Below is a small trained network, with its code and all its weights. Each question gives an input and a target symbol and asks what happens when units are switched off, that is, made to give their printed mean instead of their output.

import numpy as np


def w(rows, s, z=0):
    codes = np.array(rows[::2]) - 128.0
    scale = np.full(codes.shape[1], s)
    scale[-1] = z or s
    return codes * scale


def norm(h):
    return h / np.sqrt((h * h).mean(-1, keepdims=True) + 1e-5)


def f(y):
    return y / 2 * (1 + np.tanh(0.7978845608 * (y + 0.044715 * y**3)))


def softmax(a):
    e = np.exp(a - a.max(-1, keepdims=True))
    return e / e.sum(-1, keepdims=True)


def log_softmax(a):
    a = a - a.max(-1, keepdims=True)
    return a - np.log(np.exp(a).sum(-1, keepdims=True))


def net(x, mask):
    ids = ['ζηθλμξτ'.index(c) for c in x.split()]
    T = len(ids)
    res = E[ids] + P[:T]
    u = 0
    for l in range(3):
        r = norm(res)
        for j in range(3):
            rows = slice(2 * j, 2 * j + 2)
            q, k, v = (r @ M[l][rows].T for M in (Q, K, V))
            z = softmax(np.where(np.tri(T) > 0, q @ k.T / 2**0.5, -1e9)) @ v
            o = O[l][rows]
            res = res + np.where(mask[u + j], z, o[:, -1]) @ o[:, :-1]
        u += 3
        y = f(norm(res) @ A[l][:, :-1].T + A[l][:, -1])
        res = res + np.where(mask[u : u + 4], y, B[l][:, -1]) @ B[l][:, :-1]
        u += 4
    return log_softmax(norm(res)[-1] @ U[:, :-1].T + U[:, -1])


Q, K, V, O, A, B = {}, {}, {}, {}, {}, {}
E = w([
[183,53,192],'ζ',
[2,197,167],'η',
[180,184,39],'θ',
[140,47,106],'λ',
[174,95,39],'μ',
[140,46,104],'ξ',
[109,116,93],'τ',
],0.0087)
P = w([
[51,152,125],'0',
[190,21,136],'1',
[59,176,196],'2',
[220,16,167],'3',
[87,149,95],'4',
[239,2,144],'5',
[102,115,19],'6',
],0.0052)
Q[0] = w([
[5,151,189],'0.h1',
[146,87,78],'0.h1',
[233,81,100],'0.h2',
[177,114,86],'0.h2',
[222,66,37],'0.h3',
[101,81,95],'0.h3',
],0.024)
K[0] = w([
[1,84,186],'0.h1',
[149,98,112],'0.h1',
[204,120,193],'0.h2',
[190,61,89],'0.h2',
[252,65,104],'0.h3',
[166,162,154],'0.h3',
],0.024)
V[0] = w([
[220,210,51],'0.h1',
[149,121,37],'0.h1',
[110,195,115],'0.h2',
[139,83,132],'0.h2',
[115,158,249],'0.h3',
[173,187,88],'0.h3',
],0.017)
O[0] = w([
[151,1,18,120],'0.h1',
[133,114,43,208],'0.h1',
[80,98,209,1],'0.h2',
[160,144,83,211],'0.h2',
[145,193,219,40],'0.h3',
[151,48,100,70],'0.h3',
],0.012,0.0089)
A[0] = w([
[86,122,97,147],'0.n1',
[146,162,66,103],'0.n2',
[249,93,160,124],'0.n3',
[201,132,163,3],'0.n4',
],0.021,0.0021)
B[0] = w([
[160,157,138,165],'0.n1',
[74,194,104,255],'0.n2',
[252,23,149,155],'0.n3',
[145,43,187,136],'0.n4',
],0.017,0.0083)
Q[1] = w([
[43,117,37],'1.h1',
[96,188,137],'1.h1',
[163,129,254],'1.h2',
[137,137,130],'1.h2',
[168,43,118],'1.h3',
[123,146,166],'1.h3',
],0.028)
K[1] = w([
[61,251,134],'1.h1',
[228,131,136],'1.h1',
[7,184,148],'1.h2',
[107,107,125],'1.h2',
[236,118,64],'1.h3',
[150,85,147],'1.h3',
],0.024)
V[1] = w([
[146,114,72],'1.h1',
[58,117,94],'1.h1',
[49,107,186],'1.h2',
[3,158,106],'1.h2',
[170,93,62],'1.h3',
[84,177,53],'1.h3',
],0.015)
O[1] = w([
[94,88,61,57],'1.h1',
[42,75,134,105],'1.h1',
[205,81,159,3],'1.h2',
[12,19,185,132],'1.h2',
[254,171,118,108],'1.h3',
[109,230,169,244],'1.h3',
],0.0097,0.0041)
A[1] = w([
[172,180,130,16],'1.n1',
[202,3,180,52],'1.n2',
[201,20,127,249],'1.n3',
[131,177,198,171],'1.n4',
],0.021,0.0013)
B[1] = w([
[102,126,64,174],'1.n1',
[62,111,253,186],'1.n2',
[161,40,169,255],'1.n3',
[194,169,166,254],'1.n4',
],0.026,0.0057)
Q[2] = w([
[170,112,82],'2.h1',
[105,197,149],'2.h1',
[144,183,140],'2.h2',
[178,137,122],'2.h2',
[91,198,128],'2.h3',
[2,147,115],'2.h3',
],0.03)
K[2] = w([
[85,133,233],'2.h1',
[123,172,67],'2.h1',
[84,152,66],'2.h2',
[157,121,73],'2.h2',
[3,126,183],'2.h3',
[44,44,137],'2.h3',
],0.021)
V[2] = w([
[211,76,110],'2.h1',
[93,67,184],'2.h1',
[44,168,152],'2.h2',
[151,252,140],'2.h2',
[102,130,126],'2.h3',
[50,151,164],'2.h3',
],0.023)
O[2] = w([
[150,135,248,12],'2.h1',
[65,52,126,143],'2.h1',
[19,99,112,149],'2.h2',
[55,235,226,182],'2.h2',
[122,85,123,137],'2.h3',
[115,49,86,169],'2.h3',
],0.015,0.011)
A[2] = w([
[105,252,146,4],'2.n1',
[82,162,180,58],'2.n2',
[159,90,54,207],'2.n3',
[190,152,170,102],'2.n4',
],0.021,0.0029)
B[2] = w([
[158,47,4,227],'2.n1',
[164,161,165,187],'2.n2',
[197,174,154,247],'2.n3',
[172,118,78,147],'2.n4',
],0.023,0.011)
U = w([
[168,1,167,160],'ζ',
[107,166,144,112],'η',
[218,75,124,141],'θ',
[78,62,82,251],'λ',
[190,222,112,152],'μ',
[75,157,81,59],'ξ',
[68,162,81,91],'τ',
],0.014,0.0028)

Each question gives the input, a string of symbols that net reads in full, and the target symbol t.
The units are the heads (2 rows each of Q, K, V and O) and the neurons (one row each of A and B). Each row of codes is followed by its name. A weight is (code - 128) times the scale printed after its matrix; where a second scale follows, it is the last column's (O, A, B and U).
mask holds one flag per unit, layer by layer, with each layer's heads first. A switched-off unit (its flag False) gives its mean, the last column of its rows in O or B, instead of its output. The means were averaged over made-up inputs and are rounded, as every weight is.
A unit's drop is (log p(t) with every unit on - log p(t) with that unit switched off) / (log p(t) with every unit on - log p(t) with every unit switched off).
The circuit of an input: a set's keep is (log p(t) with only the set's units on - log p(t) with every unit switched off) / (log p(t) with every unit on - log p(t) with every unit switched off). Starting from the 12 units with the biggest drops (on a tie, the unit counted first), units are removed one at a time, each time the one whose removal leaves the highest keep (on an exact tie, the one counted first), for as long as the keep stays at least 0.8.
units of the circuit, in order: the units of the circuit, biggest drop first
most important unit: the unit with the biggest drop
top k neurons: the k neurons with the biggest drops, biggest first
top k neurons in layer l: the k neurons of layer l with the biggest drops, biggest first
which heads matter: for each layer, one digit per head in row order, 1 if its drop is at least 0.15 and else 0, layers parted by /
input η τ λ, target η: which heads matter	111 / 011 / 010
input θ τ ζ λ ξ, target λ: top 2 neurons	(1.n2 0.n2)
input ξ ζ η η η η, target η: units of the circuit, in order	(0.h1 0.h2)
input ζ ξ μ ζ λ λ, target μ: which heads matter	100 / 010 / 000
input τ λ μ, target λ: which heads matter	110 / 010 / 101
input μ τ ζ ζ μ ξ, target μ: which heads matter	100 / 010 / 000
input τ τ ξ ξ ζ, target λ: most important unit	0.h1
input η λ λ η, target η: units of the circuit, in order	(0.h1 2.h2)
input θ ζ τ, target ζ: units of the circuit, in order	(0.h2 0.n2)
input ξ ζ τ, target τ: units of the circuit, in order	(0.h1 2.h2 2.n1)
input τ τ λ τ θ, target λ: units of the circuit, in order	(0.h2 2.h1)
input τ ξ τ ξ τ, target λ: which heads matter	010 / 011 / 001
input ξ ξ ζ ζ τ ζ, target ζ: which heads matter	000 / 000 / 000
input ξ η θ, target τ: which heads matter	001 / 010 / 010
input θ ζ ξ, target ζ: most important unit	2.h1
input τ ξ ζ, target λ: top 2 neurons	(0.n2 0.n3)
input η τ ξ, target η: top 3 neurons in layer 1	(1.n4 1.n3 1.n2)
input θ ζ λ, target ζ: which heads matter	100 / 010 / 100
input μ ζ η, target θ: top 2 neurons	(1.n4 2.n4)
input ζ ζ ξ ζ, target ζ: top 3 neurons	(0.n3 1.n3 1.n2)
